Here is a tiny trained network, its code and every weight. The questions are about switching its units off for an input and a class, where a switched-off unit gives its printed mean instead of its output.

import numpy as np


def w(rows, s, z=0):
    codes = np.array(rows[::2]) - 128.0
    scale = np.full(codes.shape[1], s)
    scale[-1] = z or s
    return codes * scale


def norm(h):
    return h / np.sqrt((h * h).mean(-1, keepdims=True) + 1e-5)


def f(y):
    return y / 2 * (1 + np.tanh(0.7978845608 * (y + 0.044715 * y**3)))


def log_softmax(a):
    a = a - a.max(-1, keepdims=True)
    return a - np.log(np.exp(a).sum(-1, keepdims=True))


def net(x, mask):
    res = np.array(x, float).reshape(1, 3) / 4 @ E
    u = 0
    for l in range(2):
        y = f(norm(res) @ A[l][:, :-1].T + A[l][:, -1])
        res = res + np.where(mask[u : u + 9], y, B[l][:, -1]) @ B[l][:, :-1]
        u += 9
    return log_softmax(norm(res)[-1] @ U[:, :-1].T + U[:, -1])


A, B = {}, {}
E = w([
[113,141,20,236,106,170,20,37,127,148],'x0',
[1,56,147,85,94,171,149,241,44,188],'x1',
[47,179,91,182,101,13,126,170,115,31],'x2',
],0.0081)
A[0] = w([
[145,122,83,131,96,125,83,137,2,171,54],'L0N1',
[82,132,185,92,92,114,131,152,93,150,147],'L0N2',
[106,108,123,138,102,161,31,172,88,151,2],'L0N3',
[167,175,148,162,201,134,193,150,152,73,91],'L0N4',
[209,168,203,93,117,78,134,125,142,123,117],'L0N5',
[105,135,193,98,183,179,165,149,107,197,2],'L0N6',
[160,69,148,126,137,151,117,163,98,152,135],'L0N7',
[164,212,158,180,64,170,69,102,157,109,151],'L0N8',
[102,154,112,149,90,93,132,181,152,68,200],'L0N9',
],0.0095,0.0041)
B[0] = w([
[157,108,182,149,69,101,194,112,212,141,190],'L0N1',
[195,161,163,220,243,161,143,167,165,117,220],'L0N2',
[186,159,186,80,46,91,125,63,91,120,187],'L0N3',
[90,58,126,201,87,76,179,113,116,159,203],'L0N4',
[134,104,114,107,4,178,84,107,64,192,235],'L0N5',
[221,120,70,124,201,109,158,177,92,153,207],'L0N6',
[213,103,50,76,134,80,122,104,143,138,188],'L0N7',
[84,109,122,42,149,171,140,181,202,79,239],'L0N8',
[108,255,102,166,109,119,148,96,173,85,254],'L0N9',
],0.0075,0.0061)
A[1] = w([
[90,141,162,239,12,82,194,99,95,124,21],'L1N1',
[69,172,44,155,95,50,125,113,116,97,190],'L1N2',
[141,126,140,68,186,203,116,42,123,156,86],'L1N3',
[146,64,122,59,214,190,72,81,171,125,8],'L1N4',
[120,149,115,95,160,156,150,202,78,92,250],'L1N5',
[191,84,118,136,51,115,118,127,96,190,18],'L1N6',
[88,201,210,142,152,150,147,173,127,84,32],'L1N7',
[39,128,139,172,254,105,139,119,172,47,78],'L1N8',
[192,117,171,93,58,174,104,76,85,231,7],'L1N9',
],0.0093,0.0021)
B[1] = w([
[211,150,134,178,227,156,158,178,78,254,255],'L1N1',
[176,43,152,72,118,117,139,140,69,169,242],'L1N2',
[87,207,155,155,128,130,153,142,132,157,187],'L1N3',
[104,162,203,161,178,87,151,190,105,148,194],'L1N4',
[90,175,127,195,107,122,84,58,139,174,167],'L1N5',
[89,108,116,89,94,134,66,116,146,63,208],'L1N6',
[68,117,148,125,136,137,100,113,200,90,175],'L1N7',
[105,111,110,76,77,168,106,91,147,72,198],'L1N8',
[74,72,64,118,57,110,105,72,135,18,247],'L1N9',
],0.011,0.0093)
U = w([
[118,61,96,58,43,124,100,72,104,53,255],'0',
[230,106,135,150,178,116,189,173,33,250,58],'1',
[57,210,184,162,175,136,142,126,160,125,38],'2',
],0.014,0.00063)

Each question gives the input, the list of numbers given to net, and the class t.
The units are the neurons (one row each of A and B). Each row of codes is followed by its name. A weight is (code - 128) times the scale printed after its matrix; where a second scale follows, it is the last column's (A, B and U).
mask holds one flag per neuron, layer by layer. A switched-off neuron (its flag False) gives its mean, the last column of its row in B, instead of its output. The means were averaged over made-up inputs and are rounded, as every weight is.
A unit's drop is (log p(t) with every unit on - log p(t) with that unit switched off) / (log p(t) with every unit on - log p(t) with every unit switched off).
The circuit of an input: a set's keep is (log p(t) with only the set's units on - log p(t) with every unit switched off) / (log p(t) with every unit on - log p(t) with every unit switched off). Starting from the 12 units with the biggest drops (on a tie, the unit counted first), units are removed one at a time, each time the one whose removal leaves the highest keep (on an exact tie, the one counted first), for as long as the keep stays at least 0.8.
units of the circuit, in order: the units of the circuit, biggest drop first
top k neurons: the k neurons with the biggest drops, biggest first
top k neurons in layer l: the k neurons of layer l with the biggest drops, biggest first
drop when u is switched off: that unit's drop, to one decimal
input [-3,0,-8], class 0: units of the circuit, in order -> [L1N9]
input [-5,-7,2], class 1: units of the circuit, in order -> [L1N1, L0N4]
input [1,5,-3], class 0: top 2 neurons -> [L0N3, L1N1]
input [-1,0,6], class 1: top 3 neurons -> [L1N1, L0N8, L1N9]
input [-7,8,1], class 2: top 4 neurons in layer 1 -> [L1N2, L1N1, L1N5, L1N7]
input [1,-6,0], class 2: top 3 neurons -> [L0N8, L0N9, L1N1]
input [-1,5,1], class 2: top 2 neurons in layer 1 -> [L1N1, L1N2]
input [-5,0,-8], class 0: top 2 neurons in layer 0 -> [L0N5, L0N8]
input [4,-8,-1], class 2: top 2 neurons -> [L1N1, L0N8]
input [1,-5,-6], class 2: top 2 neurons in layer 0 -> [L0N8, L0N3]
input [2,6,5], class 1: drop when L1N1 is switched off -> 0.7
input [4,-2,-6], class 2: drop when L1N1 is switched off -> 0.1
input [5,3,5], class 1: drop when L0N6 is switched off -> 0.0
input [0,-3,-7], class 0: units of the circuit, in order -> [L1N1]
input [1,3,6], class 1: top 2 neurons in layer 1 -> [L1N1, L1N2]
